Where do the symbols, taken in turn from left to right, take each start?
Answer with the state's row; about right is enough.
[ 0.066,  0.266, -0.130,  0.063, -0.096, -0.001,  0.232,  0.027, -0.068,  0.035,  0.137,  0.000]
! -> [ 0.064,  0.270, -0.125,  0.068, -0.092, -0.001,  0.229,  0.031, -0.076,  0.036,  0.133,  0.001]
[-0.061, -0.252, -0.074,  0.125, -0.016, -0.105, -0.156,  0.133,  0.065, -0.036, -0.025, -0.195]
% -> [-0.057, -0.256, -0.065,  0.129, -0.017, -0.103, -0.162,  0.132,  0.055, -0.030, -0.023, -0.191]
[ 0.011,  0.129, -0.215, -0.102, -0.103, -0.078,  0.070,  0.012,  0.263,  0.004, -0.007, -0.148]
$ -> [-0.003,  0.107, -0.214, -0.105, -0.087, -0.085,  0.050,  0.017,  0.270,  0.001, -0.017, -0.161]
[-0.069,  0.005,  0.200, -0.061,  0.223,  0.107, -0.016, -0.108, -0.140, -0.035, -0.033,  0.203]
$ -> [-0.074,  0.032,  0.185, -0.040,  0.231,  0.104,  0.014, -0.100, -0.160, -0.037, -0.009,  0.201]
[-0.006, -0.299,  0.018,  0.148, -0.067, -0.067, -0.187,  0.120, -0.023, -0.001, -0.027, -0.127]
! -> [-0.010, -0.299,  0.008,  0.148, -0.061, -0.072, -0.188,  0.117, -0.026, -0.006, -0.032, -0.133]
[ 0.006, -0.300,  0.032,  0.149, -0.073, -0.061, -0.193,  0.111, -0.036,  0.000, -0.036, -0.116]
& -> [ 0.025, -0.304,  0.066,  0.135, -0.087, -0.044, -0.197,  0.093, -0.053,  0.015, -0.042, -0.085]
[-0.080, -0.043, -0.202, -0.040, -0.001, -0.115, -0.048,  0.067,  0.260, -0.040, -0.037, -0.213]
& -> [-0.091, -0.083, -0.187, -0.007,  0.010, -0.120, -0.064,  0.080,  0.236, -0.049, -0.039, -0.225]
[-0.028, -0.089,  0.237, -0.111,  0.154,  0.105, -0.103, -0.125, -0.080, -0.011, -0.092,  0.188]
^ -> [-0.016, -0.101,  0.241, -0.117,  0.132,  0.101, -0.118, -0.122, -0.070, -0.010, -0.103,  0.184]
[ 0.077, -0.236,  0.215, -0.050, -0.057,  0.055, -0.200, -0.057, -0.052,  0.042, -0.117,  0.096]
& -> [ 0.065, -0.213,  0.226, -0.073, -0.025,  0.063, -0.193, -0.080, -0.042,  0.034, -0.118,  0.119]
[-0.079,  0.041,  0.177, -0.033,  0.233,  0.109,  0.024, -0.093, -0.168, -0.040, -0.001,  0.203]
& -> [-0.079,  0.074,  0.159, -0.003,  0.232,  0.104,  0.061, -0.074, -0.192, -0.041,  0.024,  0.191]
[ 0.073,  0.267, -0.152,  0.045, -0.125, -0.007,  0.226,  0.029, -0.024,  0.039,  0.125, -0.018]
$ -> [ 0.081,  0.264, -0.169,  0.020, -0.145, -0.024,  0.212,  0.025,  0.018,  0.040,  0.109, -0.037]
[ 0.079, -0.255,  0.205, -0.027, -0.075,  0.044, -0.205, -0.042, -0.056,  0.041, -0.108,  0.080]
! -> [ 0.078, -0.252,  0.199, -0.024, -0.077,  0.043, -0.205, -0.042, -0.059,  0.044, -0.107,  0.077]
[ 0.084, -0.278,  0.171,  0.030, -0.102,  0.018, -0.213,  0.001, -0.070,  0.041, -0.089,  0.033]
& -> [ 0.085, -0.269,  0.185,  0.003, -0.095,  0.029, -0.213, -0.021, -0.061,  0.041, -0.097,  0.058]
[-0.077,  0.095,  0.142,  0.013,  0.223,  0.096,  0.079, -0.064, -0.203, -0.038,  0.047,  0.186]
^ -> [-0.082,  0.077,  0.155,  0.003,  0.231,  0.100,  0.060, -0.070, -0.196, -0.045,  0.028,  0.190]
[ 0.009,  0.125, -0.214, -0.101, -0.102, -0.082,  0.065,  0.011,  0.265,  0.007, -0.010, -0.154]
^ -> [ 0.016,  0.135, -0.214, -0.101, -0.111, -0.076,  0.082,  0.011,  0.256,  0.010,  0.000, -0.146]
[ 0.036,  0.167, -0.216, -0.088, -0.133, -0.069,  0.102,  0.014,  0.229,  0.021,  0.015, -0.127]
^ -> [ 0.040,  0.177, -0.211, -0.086, -0.140, -0.066,  0.116,  0.012,  0.216,  0.016,  0.019, -0.124]
[-0.064, -0.251, -0.078,  0.123, -0.012, -0.105, -0.155,  0.130,  0.073, -0.032, -0.026, -0.201]
! -> [-0.071, -0.243, -0.081,  0.119, -0.010, -0.110, -0.153,  0.131,  0.077, -0.040, -0.026, -0.204]
[ 0.018, -0.306,  0.050,  0.143, -0.083, -0.047, -0.195,  0.097, -0.049,  0.009, -0.036, -0.094]
% -> [ 0.024, -0.306,  0.060,  0.136, -0.085, -0.049, -0.198,  0.101, -0.054,  0.013, -0.038, -0.091]
[ 0.028,  0.149, -0.214, -0.100, -0.121, -0.076,  0.088,  0.012,  0.243,  0.016,  0.008, -0.141]
% -> [ 0.024,  0.149, -0.214, -0.099, -0.118, -0.075,  0.081,  0.013,  0.249,  0.014,  0.001, -0.141]
[ 0.048, -0.194,  0.231, -0.090,  0.004,  0.075, -0.181, -0.097, -0.046,  0.029, -0.126,  0.139]
% -> [ 0.044, -0.192,  0.237, -0.096,  0.010,  0.073, -0.176, -0.094, -0.045,  0.022, -0.123,  0.139]
[ 0.065, -0.226,  0.220, -0.063, -0.041,  0.058, -0.196, -0.067, -0.047,  0.035, -0.121,  0.108]
% -> [ 0.066, -0.220,  0.221, -0.064, -0.038,  0.057, -0.198, -0.076, -0.046,  0.033, -0.116,  0.109]
[ 0.081, -0.277,  0.178,  0.019, -0.101,  0.027, -0.206, -0.011, -0.068,  0.044, -0.091,  0.048]
$ -> [ 0.081, -0.259,  0.197, -0.007, -0.089,  0.038, -0.206, -0.029, -0.058,  0.041, -0.103,  0.064]
[-0.072,  0.004,  0.202, -0.064,  0.223,  0.109, -0.017, -0.108, -0.140, -0.039, -0.032,  0.201]
$ -> [-0.077,  0.032,  0.187, -0.040,  0.233,  0.109,  0.012, -0.096, -0.162, -0.040, -0.007,  0.201]
[-0.052,  0.168,  0.065,  0.078,  0.162,  0.080,  0.158, -0.024, -0.231, -0.031,  0.104,  0.146]
^ -> [-0.058,  0.155,  0.075,  0.073,  0.181,  0.083,  0.145, -0.028, -0.228, -0.031,  0.099,  0.154]
[-0.004, -0.123,  0.242, -0.118,  0.105,  0.098, -0.130, -0.123, -0.062, -0.002, -0.111,  0.179]
! -> [ 0.000, -0.124,  0.241, -0.117,  0.100,  0.095, -0.132, -0.121, -0.059,  0.000, -0.109,  0.180]
[ 0.062,  0.200, -0.211, -0.065, -0.150, -0.061,  0.134,  0.013,  0.183,  0.030,  0.039, -0.114]
^ -> [ 0.064,  0.214, -0.207, -0.059, -0.160, -0.056,  0.151,  0.012,  0.167,  0.033,  0.050, -0.102]
[ 0.071,  0.225, -0.200, -0.040, -0.161, -0.049,  0.166,  0.020,  0.133,  0.038,  0.069, -0.090]
% -> [ 0.067,  0.225, -0.203, -0.046, -0.161, -0.050,  0.160,  0.015,  0.142,  0.034,  0.058, -0.092]
[ 0.076,  0.269, -0.163,  0.036, -0.136, -0.016,  0.220,  0.025, -0.002,  0.041,  0.116, -0.031]
^ -> [ 0.076,  0.266, -0.151,  0.044, -0.130, -0.012,  0.223,  0.025, -0.024,  0.039,  0.128, -0.017]
[ 0.070,  0.266, -0.135,  0.055, -0.113, -0.008,  0.229,  0.027, -0.049,  0.036,  0.129, -0.010]
$ -> [ 0.077,  0.265, -0.158,  0.036, -0.136, -0.013,  0.217,  0.026, -0.009,  0.042,  0.123, -0.028]
[-0.098, -0.109, -0.178,  0.013,  0.013, -0.123, -0.077,  0.098,  0.219, -0.050, -0.032, -0.228]
! ! ! ! -> [-0.088, -0.080, -0.182, -0.008,  0.010, -0.124, -0.067,  0.081,  0.238, -0.049, -0.035, -0.224]
[ 0.002,  0.111, -0.211, -0.108, -0.092, -0.085,  0.052,  0.014,  0.269, -0.001, -0.014, -0.155]
& & $ $ -> [-0.061,  0.011, -0.206, -0.073, -0.018, -0.105, -0.017,  0.048,  0.282, -0.030, -0.034, -0.202]
[ 0.013, -0.301,  0.044,  0.146, -0.078, -0.057, -0.197,  0.102, -0.041,  0.009, -0.039, -0.105]
$ -> [ 0.026, -0.306,  0.070,  0.133, -0.087, -0.037, -0.199,  0.088, -0.062,  0.013, -0.043, -0.077]
[ 0.086, -0.269,  0.185,  0.009, -0.096,  0.030, -0.209, -0.019, -0.064,  0.042, -0.096,  0.055]
% $ -> [ 0.082, -0.254,  0.202, -0.021, -0.080,  0.038, -0.207, -0.040, -0.056,  0.041, -0.108,  0.077]
[-0.012, -0.101,  0.238, -0.112,  0.133,  0.099, -0.115, -0.124, -0.073, -0.008, -0.099,  0.184]
& & % -> [-0.058, -0.032,  0.221, -0.087,  0.197,  0.103, -0.051, -0.116, -0.114, -0.029, -0.059,  0.201]
[-0.072, -0.010, -0.200, -0.061, -0.010, -0.113, -0.031,  0.054,  0.273, -0.037, -0.039, -0.207]
& ! ! % -> [-0.082, -0.040, -0.201, -0.038,  0.000, -0.112, -0.043,  0.065,  0.256, -0.039, -0.039, -0.215]
[-0.067, -0.001,  0.209, -0.063,  0.219,  0.110, -0.023, -0.106, -0.142, -0.034, -0.036,  0.203]
! -> [-0.066, -0.006,  0.210, -0.068,  0.217,  0.108, -0.028, -0.111, -0.138, -0.035, -0.043,  0.204]
[ 0.037, -0.306,  0.078,  0.130, -0.093, -0.035, -0.200,  0.089, -0.061,  0.017, -0.042, -0.075]
$ ! -> [ 0.050, -0.305,  0.092,  0.119, -0.101, -0.024, -0.204,  0.078, -0.065,  0.024, -0.052, -0.054]
[-0.098, -0.138, -0.165,  0.035,  0.017, -0.121, -0.096,  0.107,  0.193, -0.047, -0.031, -0.227]
! & & & -> [-0.062, -0.251, -0.074,  0.129, -0.015, -0.103, -0.156,  0.133,  0.065, -0.033, -0.028, -0.196]
[-0.065,  0.149,  0.088,  0.066,  0.184,  0.086,  0.136, -0.032, -0.229, -0.032,  0.094,  0.154]
% ^ -> [-0.067,  0.140,  0.098,  0.060,  0.192,  0.089,  0.127, -0.040, -0.226, -0.038,  0.083,  0.162]
[-0.041,  0.054, -0.213, -0.088, -0.044, -0.099,  0.013,  0.031,  0.283, -0.019, -0.031, -0.186]
! -> [-0.040,  0.055, -0.213, -0.094, -0.048, -0.098,  0.014,  0.028,  0.284, -0.020, -0.031, -0.183]
[-0.055,  0.153,  0.078,  0.073,  0.178,  0.081,  0.145, -0.029, -0.231, -0.025,  0.099,  0.155]
$ -> [-0.043,  0.174,  0.056,  0.089,  0.153,  0.077,  0.165, -0.014, -0.236, -0.026,  0.113,  0.136]
[ 0.033,  0.255, -0.073,  0.102, -0.020,  0.026,  0.225,  0.029, -0.163,  0.022,  0.154,  0.051]
& % & -> [ 0.067,  0.266, -0.132,  0.067, -0.104,  0.000,  0.231,  0.032, -0.071,  0.036,  0.136,  0.000]
[-0.054,  0.162,  0.072,  0.082,  0.167,  0.078,  0.151, -0.022, -0.230, -0.029,  0.103,  0.150]
& -> [-0.041,  0.186,  0.039,  0.094,  0.135,  0.073,  0.174, -0.007, -0.229, -0.024,  0.122,  0.127]
[-0.078,  0.055,  0.173, -0.021,  0.233,  0.108,  0.033, -0.087, -0.179, -0.038,  0.007,  0.195]
& -> [-0.079,  0.084,  0.151,  0.009,  0.230,  0.102,  0.070, -0.073, -0.201, -0.040,  0.033,  0.187]
[ 0.082, -0.279,  0.171,  0.028, -0.103,  0.022, -0.209, -0.003, -0.067,  0.044, -0.090,  0.038]
$ $ $ $ -> [ 0.065, -0.222,  0.220, -0.070, -0.039,  0.061, -0.196, -0.072, -0.043,  0.034, -0.120,  0.107]
[ 0.031,  0.250, -0.071,  0.098, -0.021,  0.026,  0.229,  0.026, -0.164,  0.017,  0.152,  0.053]
! -> [ 0.031,  0.250, -0.065,  0.103, -0.017,  0.031,  0.227,  0.025, -0.165,  0.016,  0.151,  0.057]
[ 0.007, -0.136,  0.239, -0.117,  0.094,  0.092, -0.139, -0.121, -0.057,  0.000, -0.112,  0.177]
^ -> [ 0.013, -0.148,  0.243, -0.113,  0.075,  0.091, -0.149, -0.117, -0.051,  0.008, -0.118,  0.167]
[-0.029,  0.194,  0.029,  0.098,  0.116,  0.066,  0.180,  0.001, -0.229, -0.010,  0.126,  0.119]
% -> [-0.030,  0.194,  0.028,  0.101,  0.111,  0.064,  0.184,  0.001, -0.228, -0.015,  0.131,  0.119]
[-0.080, -0.218, -0.110,  0.099,  0.001, -0.115, -0.139,  0.128,  0.114, -0.040, -0.025, -0.212]
^ ^ -> [-0.096, -0.172, -0.144,  0.070,  0.013, -0.121, -0.116,  0.116,  0.157, -0.048, -0.029, -0.229]
[ 0.083, -0.282,  0.172,  0.035, -0.109,  0.018, -0.208,  0.000, -0.069,  0.045, -0.088,  0.035]
^ -> [ 0.080, -0.287,  0.166,  0.047, -0.106,  0.011, -0.205,  0.012, -0.069,  0.042, -0.080,  0.020]
[-0.058,  0.148,  0.089,  0.064,  0.186,  0.089,  0.138, -0.031, -0.229, -0.035,  0.094,  0.159]
% -> [-0.057,  0.151,  0.080,  0.066,  0.181,  0.085,  0.141, -0.027, -0.230, -0.032,  0.095,  0.159]
[-0.067,  0.125,  0.112,  0.048,  0.204,  0.092,  0.113, -0.050, -0.219, -0.037,  0.074,  0.171]
% ! -> [-0.068,  0.125,  0.108,  0.043,  0.207,  0.089,  0.115, -0.046, -0.223, -0.041,  0.074,  0.171]
[ 0.074, -0.238,  0.214, -0.045, -0.062,  0.055, -0.201, -0.060, -0.051,  0.038, -0.113,  0.093]
& % ^ $ -> [ 0.058, -0.208,  0.231, -0.082, -0.015,  0.065, -0.187, -0.087, -0.044,  0.027, -0.123,  0.126]
[-0.008,  0.217, -0.006,  0.112,  0.063,  0.056,  0.204,  0.010, -0.214, -0.003,  0.145,  0.097]
! $ & % -> [ 0.032,  0.246, -0.062,  0.106, -0.008,  0.034,  0.229,  0.022, -0.172,  0.015,  0.153,  0.061]
[ 0.075,  0.257, -0.175,  0.013, -0.148, -0.022,  0.206,  0.019,  0.038,  0.045,  0.106, -0.046]
% & & -> [ 0.070,  0.221, -0.204, -0.044, -0.162, -0.048,  0.159,  0.018,  0.142,  0.037,  0.057, -0.094]
[ 0.048,  0.259, -0.094,  0.092, -0.053,  0.018,  0.235,  0.025, -0.127,  0.023,  0.147,  0.034]
! $ & ^ -> [ 0.062,  0.269, -0.124,  0.066, -0.099, -0.001,  0.232,  0.031, -0.078,  0.035,  0.139,  0.005]
[-0.072, -0.230, -0.098,  0.108, -0.008, -0.114, -0.148,  0.132,  0.095, -0.041, -0.027, -0.208]
^ ! ^ % -> [-0.092, -0.192, -0.130,  0.081,  0.005, -0.118, -0.126,  0.121,  0.145, -0.045, -0.027, -0.225]
[ 0.034,  0.162, -0.216, -0.091, -0.134, -0.070,  0.095,  0.014,  0.231,  0.020,  0.010, -0.132]
% % % -> [ 0.024,  0.150, -0.214, -0.098, -0.120, -0.077,  0.086,  0.008,  0.239,  0.018,  0.005, -0.142]
[ 0.064,  0.217, -0.202, -0.049, -0.161, -0.054,  0.156,  0.016,  0.157,  0.034,  0.054, -0.101]
^ ! ^ & -> [ 0.068,  0.217, -0.203, -0.050, -0.160, -0.050,  0.158,  0.017,  0.149,  0.039,  0.057, -0.100]
[ 0.032,  0.250, -0.068,  0.105, -0.016,  0.033,  0.228,  0.025, -0.168,  0.017,  0.151,  0.053]
^ -> [ 0.018,  0.243, -0.053,  0.105,  0.004,  0.037,  0.224,  0.021, -0.180,  0.011,  0.154,  0.065]
[ 0.081, -0.261,  0.192, -0.008, -0.088,  0.037, -0.209, -0.027, -0.060,  0.044, -0.104,  0.066]
& -> [ 0.075, -0.244,  0.205, -0.033, -0.070,  0.048, -0.200, -0.048, -0.053,  0.042, -0.114,  0.087]
[ 0.066,  0.266, -0.125,  0.070, -0.097,  0.006,  0.229,  0.032, -0.077,  0.032,  0.137,  0.004]
% & -> [ 0.079,  0.267, -0.155,  0.040, -0.128, -0.013,  0.221,  0.031, -0.020,  0.043,  0.122, -0.025]
[-0.020,  0.079, -0.212, -0.100, -0.062, -0.093,  0.027,  0.024,  0.277, -0.010, -0.025, -0.174]
$ $ ^ -> [-0.041,  0.047, -0.210, -0.088, -0.041, -0.096,  0.010,  0.033,  0.287, -0.024, -0.028, -0.186]
[ 0.018,  0.146, -0.216, -0.101, -0.113, -0.079,  0.080,  0.010,  0.254,  0.009,  0.001, -0.147]
$ & -> [-0.012,  0.096, -0.215, -0.104, -0.079, -0.088,  0.042,  0.017,  0.278, -0.006, -0.022, -0.166]
[-0.066, -0.247, -0.077,  0.121, -0.013, -0.108, -0.157,  0.133,  0.073, -0.035, -0.020, -0.199]
^ -> [-0.074, -0.228, -0.099,  0.111, -0.002, -0.111, -0.146,  0.131,  0.097, -0.040, -0.026, -0.210]
[-0.097, -0.130, -0.167,  0.030,  0.017, -0.124, -0.093,  0.105,  0.199, -0.048, -0.031, -0.228]
$ % -> [-0.092, -0.176, -0.139,  0.068,  0.013, -0.125, -0.118,  0.119,  0.160, -0.046, -0.031, -0.223]
[-0.025, -0.289, -0.015,  0.148, -0.048, -0.080, -0.176,  0.125,  0.005, -0.012, -0.030, -0.150]
^ % $ -> [-0.016, -0.291,  0.005,  0.148, -0.058, -0.076, -0.183,  0.119, -0.017, -0.006, -0.034, -0.136]
[-0.063,  0.146,  0.096,  0.060,  0.191,  0.088,  0.131, -0.036, -0.226, -0.029,  0.087,  0.159]
& ^ ! $ -> [-0.050,  0.167,  0.058,  0.088,  0.156,  0.076,  0.162, -0.018, -0.235, -0.023,  0.109,  0.140]
[-0.006, -0.296,  0.013,  0.149, -0.062, -0.069, -0.183,  0.118, -0.022, -0.001, -0.029, -0.134]
& -> [ 0.016, -0.307,  0.047,  0.141, -0.082, -0.053, -0.196,  0.102, -0.045,  0.004, -0.036, -0.095]
[-0.092, -0.130, -0.164,  0.032,  0.013, -0.126, -0.094,  0.106,  0.199, -0.049, -0.030, -0.234]
^ % ^ $ -> [-0.098, -0.131, -0.168,  0.034,  0.019, -0.124, -0.094,  0.101,  0.199, -0.052, -0.035, -0.228]
[ 0.079, -0.284,  0.167,  0.045, -0.106,  0.013, -0.207,  0.007, -0.072,  0.041, -0.086,  0.025]
! ! ^ -> [ 0.073, -0.293,  0.145,  0.068, -0.110,  0.003, -0.208,  0.027, -0.072,  0.037, -0.075,  0.007]
[-0.059,  0.149,  0.081,  0.069,  0.182,  0.086,  0.138, -0.027, -0.229, -0.035,  0.096,  0.156]
$ ^ & ! -> [-0.046,  0.178,  0.050,  0.094,  0.145,  0.072,  0.168, -0.011, -0.236, -0.024,  0.113,  0.139]
[-0.060,  0.148,  0.089,  0.066,  0.186,  0.087,  0.139, -0.030, -0.229, -0.035,  0.086,  0.157]
! ! -> [-0.065,  0.139,  0.100,  0.059,  0.200,  0.091,  0.127, -0.035, -0.226, -0.037,  0.086,  0.165]
[-0.078,  0.060,  0.169, -0.018,  0.231,  0.106,  0.042, -0.083, -0.181, -0.044,  0.013,  0.196]
! $ -> [-0.079,  0.077,  0.154, -0.002,  0.233,  0.101,  0.062, -0.076, -0.195, -0.041,  0.037,  0.186]
[ 0.077,  0.239, -0.194, -0.028, -0.158, -0.043,  0.179,  0.022,  0.104,  0.039,  0.078, -0.078]
% -> [ 0.079,  0.238, -0.195, -0.031, -0.163, -0.046,  0.173,  0.015,  0.113,  0.041,  0.072, -0.083]
[-0.088, -0.073, -0.190, -0.016,  0.013, -0.122, -0.062,  0.080,  0.241, -0.044, -0.036, -0.222]
^ ! -> [-0.083, -0.050, -0.194, -0.034,  0.005, -0.122, -0.048,  0.069,  0.260, -0.046, -0.038, -0.218]
[ 0.046, -0.186,  0.235, -0.098,  0.014,  0.074, -0.176, -0.101, -0.044,  0.023, -0.121,  0.144]
! $ ^ ! -> [ 0.043, -0.184,  0.234, -0.094,  0.016,  0.076, -0.177, -0.098, -0.044,  0.019, -0.123,  0.141]
[-0.006, -0.299,  0.020,  0.148, -0.067, -0.067, -0.190,  0.114, -0.027, -0.002, -0.032, -0.128]
& -> [ 0.018, -0.307,  0.051,  0.140, -0.082, -0.055, -0.195,  0.099, -0.050,  0.009, -0.037, -0.095]
[ 0.080,  0.262, -0.172,  0.021, -0.138, -0.021,  0.209,  0.024,  0.017,  0.040,  0.116, -0.041]
$ -> [ 0.080,  0.249, -0.182, -0.003, -0.155, -0.032,  0.198,  0.023,  0.061,  0.042,  0.096, -0.063]

The states form a loop of 308.
